The rows lie along a hidden order. The number after each row says roughly how far along it the row is, from 0 to 12. A new part has a new order.
[ -12   -7  -60   28  -31   -7   35   11    5   -8 -110  -25   -6   15
   41   -9   25   11    5   -5  -36  -33   10  -52   -3  -22  -11    6
   -3  -19  -17   -8  -11  127    9  -12    3    3   29    8  -22   -5] : 12
[ 25   5  12 -36  -1   3   7   6   1  -9 -79   9  27 -14 -30  43  11  -6
  -9   6  17 -43 -34  31  -7  16 -28  -4   8  -4   8  13  -4 -78   5  22
   9   2  32  61  20  27] : 12
[ 17 -17 -40 -51  -5  13  37   8  -4 -12 -12 -12  16 -18 -35  29  11 -12
  -7  12 -39 -17 -23  52   2 -11   6 -13  13   7   5   9  -9   6  38   9
  15  15  72  41   5 -35] : 12
[-13   6 -14  21 -59   7 -30 -13 -10   5  29 -14  -8   7 -12 -24  22   1
  -9  58 -20   5  11 -24   0 -21  20   5   3   2  -4 -10 -27 -16  26  24
   5 -20 -10   5  16   1] : 0
[-15   7 -63  28 -27  13 -12 -22  -2  14  39 -22 -40  16   9 -17  17   7
  -4  24 -50  -4  11 -25   1 -24  18   3 -10   7 -13 -12 -25  32  -3  17
   7  10 -36  -4   5  65] : 0
[  6  13 -57  -7 -57   6 -23 -18  -3  17  32   5  -6 -32 -18  41 -15  14
  -7  62 -18 -15  18  19  -4 -19  25   2   5  19   3  -5 -19 -50  28   2
   8 -24  26  49 -15 -49] : 0
[-10   6  46  24 -48   3 -35   2  -3  -7 -41  -1  -7   5 -11 -22  31   2
 -21  63  12 -13 -25 -53  -7  10  16   7   3  -1  -6 -14  -9 -90  17  22
   9 -18 -61 -30  24  40] : 0
[  4   7 -15 -11  23  28  10  -3   0   7 -20  -4  -4 -22   0   5 -23  -1
  -3  13 -70 -20   0  82   8  -5  18  -2 -12  15 -12   3  -7  -3   7  -8
  20  51 -15  40 -11  13] : 0
[ -2   9  34  21  35   5 -13   7   5   2 -20  27   4 -19   8  -5 -57 -13
   5 -31  12  -7   6  48   6  19   4   1  -5  12   8   3  31 -16 -46 -17
  -1  26 -44  -7  12 -44] : 0

Next part:
[  -7    8   -6   32   77   15  -66    3  -34   16 -108   -3  -10   34
   -5    3    8] : 5
[ -8  53   0 -14  42  18 -60   7 -12   1  38   4  33  41  22 -11 -10] : 12
[ -6  13   2   2  71  14 -70   5 -29  15 -99  -6 -10  37  -4   3   5] : 5
[  -6    8   -9   34   62   16  -47    3  -31   12 -113    3   -7   29
   -2    7    7] : 5
[ 19  14   1   3 -54  19 -29  21 -28  -8  17  15 -17  14   2  38 -11] : 0
[  -6   11    2   11   70   20  -65    5  -26   14 -103   -5   -9   36
   -4    6    6] : 5
[ 19  22  -8   1 -49  14 -52  21 -31  -4  17  14 -16  22   5  34 -11] : 0
[ 20  22  -3 -18 -47  18 -62  18 -33  -2  24   4 -17  22   4  29 -10] : 0
[ -7  51   2  -8  38  17 -58  10 -13   2  42   0  30  41  23  -9  -9] : 12
[ 21  16  -6 -12 -55  23 -18  23 -28  -9   5  15 -16  13   3  41 -12] : 0
[ 20  13   0 -26 -54  19 -23  23 -30  -6  13  13 -16  14   5  39 -11] : 0
[ 19  20  -1  -6 -39  17 -72  17 -28   0  33   4 -19  24   3  27 -10] : 0
[ -6  46  -7  -5  27  24 -29  12 -10  -4  29   9  34  33  24   3 -10] : 12
[ -6  47  -9 -12  39  24 -39  12 -14  -4  32   9  34  30  25   0 -10] : 12
[  -7    9    0   11   78    7  -72    1  -22   16 -110   -4   -5   34
   -3   -1    8] : 5
[ -8  53   1  -4  42  19 -70   9  -6   4  48  -1  34  41  20 -13  -9] : 12
[  -6   11    5    9   64   12  -73    5  -27   15 -106   -1   -9   36
   -6    4    7] : 5
[ -6  47  -5   0  35  25 -35  11 -13  -2  27  10  35  34  24  -2 -10] : 12
[-10  50   2   3  44  17 -67   8  -6   3  38   6  34  40  23 -13  -8] : 12
[  -8   10    4   15   78   11  -77    0  -29   16 -104   -5   -7   39
   -4   -1    8] : 5
[ -9  56  10   8  51  16 -98   6   3   8  62 -10  30  51  22 -22  -8] : 12
[ -8  48  -7  -9  36  25 -47  10  -2  -2  28   6  36  36  24  -4  -9] : 12
[ 18  25  14   7 -36   8 -90  16 -22   4  41   1 -20  34   2  19 -11] : 0
[  -6    6   -4   22   60   15  -55    7  -37   13 -111   -1   -8   34
   -3   11    5] : 5
[ 21  15  -6 -10 -55  22 -33  20 -27  -8  13  17 -17  15   3  39 -11] : 0
[ 21  11 -21  -7 -59  28 -12  23 -41 -13  10  18 -15   7   4  48 -12] : 0
